Below is a small trained network, with its code and all its weights. Each question gives an input and a class and asks what happens when units are switched off, that is, made to give their printed mean instead of their output.

import numpy as np


def w(rows, s, z=0):
    codes = np.array(rows[::2]) - 128.0
    scale = np.full(codes.shape[1], s)
    scale[-1] = z or s
    return codes * scale


def norm(h):
    return h / np.sqrt((h * h).mean(-1, keepdims=True) + 1e-5)


def f(y):
    return y / 2 * (1 + np.tanh(0.7978845608 * (y + 0.044715 * y**3)))


def log_softmax(a):
    a = a - a.max(-1, keepdims=True)
    return a - np.log(np.exp(a).sum(-1, keepdims=True))


def net(x, mask):
    res = np.array(x, float).reshape(1, 3) / 4 @ E
    u = 0
    for l in range(3):
        y = f(norm(res) @ A[l][:, :-1].T + A[l][:, -1])
        res = res + np.where(mask[u : u + 3], y, B[l][:, -1]) @ B[l][:, :-1]
        u += 3
    return log_softmax(norm(res)[-1] @ U[:, :-1].T + U[:, -1])


A, B = {}, {}
E = w([
[141,16,49],'x0',
[167,225,14],'x1',
[4,168,181],'x2',
],0.0045)
A[0] = w([
[182,157,254,253],'0.n1',
[165,80,145,198],'0.n2',
[125,24,190,69],'0.n3',
],0.0079,0.0029)
B[0] = w([
[224,172,237,254],'0.n1',
[95,110,76,179],'0.n2',
[1,96,88,181],'0.n3',
],0.006,0.0045)
A[1] = w([
[204,216,229,60],'1.n1',
[254,103,205,189],'1.n2',
[147,165,212,254],'1.n3',
],0.0085,0.0056)
B[1] = w([
[211,32,209,208],'1.n1',
[101,255,237,229],'1.n2',
[203,206,248,254],'1.n3',
],0.0052,0.0065)
A[2] = w([
[73,130,97,249],'2.n1',
[184,251,98,117],'2.n2',
[173,150,112,92],'2.n3',
],0.012,0.0018)
B[2] = w([
[187,214,241,155],'2.n1',
[3,193,122,255],'2.n2',
[50,206,6,149],'2.n3',
],0.0058,0.0057)
U = w([
[185,93,134,2],'0',
[56,5,129,149],'1',
[159,63,165,47],'2',
[168,203,229,204],'3',
[187,70,23,147],'4',
[91,225,55,128],'5',
[176,93,133,3],'6',
[170,91,129,6],'7',
],0.016,0.012)

Each question gives the input, the list of numbers given to net, and the class t.
The units are the neurons (one row each of A and B). Each row of codes is followed by its name. A weight is (code - 128) times the scale printed after its matrix; where a second scale follows, it is the last column's (A, B and U).
mask holds one flag per neuron, layer by layer. A switched-off neuron (its flag False) gives its mean, the last column of its row in B, instead of its output. The means were averaged over made-up inputs and are rounded, as every weight is.
A unit's drop is (log p(t) with every unit on - log p(t) with that unit switched off) / (log p(t) with every unit on - log p(t) with every unit switched off).
The circuit of an input: a set's keep is (log p(t) with only the set's units on - log p(t) with every unit switched off) / (log p(t) with every unit on - log p(t) with every unit switched off). Starting from all 9 units, units are removed one at a time, each time the one whose removal leaves the highest keep (on an exact tie, the one counted first), for as long as the keep stays at least 0.8.
circuit, biggest first: the units of the circuit, biggest drop first
unit that matters most: the unit with the biggest drop
k most important neurons of layer l: the k neurons of layer l with the biggest drops, biggest first
drop when u is switched off: that unit's drop, to one decimal
input [3,2,-4], class 4: circuit, biggest first -> (0.n1 1.n3)
input [-2,8,5], class 5: circuit, biggest first -> (0.n1 1.n2)
input [4,2,-7], class 4: unit that matters most -> 0.n1
input [3,-6,5], class 1: circuit, biggest first -> (0.n3 1.n2)
input [4,4,1], class 4: circuit, biggest first -> (1.n2 1.n3)
input [3,0,-5], class 4: circuit, biggest first -> (0.n1 1.n3)
input [6,-6,7], class 1: 2 most important neurons of layer 1 -> (1.n2 1.n3)
input [6,-7,8], class 1: circuit, biggest first -> (1.n2 0.n3)
input [6,5,-4], class 4: circuit, biggest first -> (0.n1 1.n2)
input [4,-1,-2], class 4: circuit, biggest first -> (1.n2 2.n2 0.n1)
input [6,6,-3], class 4: circuit, biggest first -> (0.n1 1.n2)
input [4,6,3], class 5: 2 most important neurons of layer 1 -> (1.n1 1.n2)
input [-3,5,-4], class 5: 2 most important neurons of layer 2 -> (2.n2 2.n3)
input [4,8,0], class 5: unit that matters most -> 1.n1
input [6,-2,-1], class 1: drop when 1.n1 is switched off -> 0.0
input [4,-4,-8], class 1: drop when 1.n3 is switched off -> 0.2
input [-3,8,-2], class 5: drop when 0.n1 is switched off -> 0.3
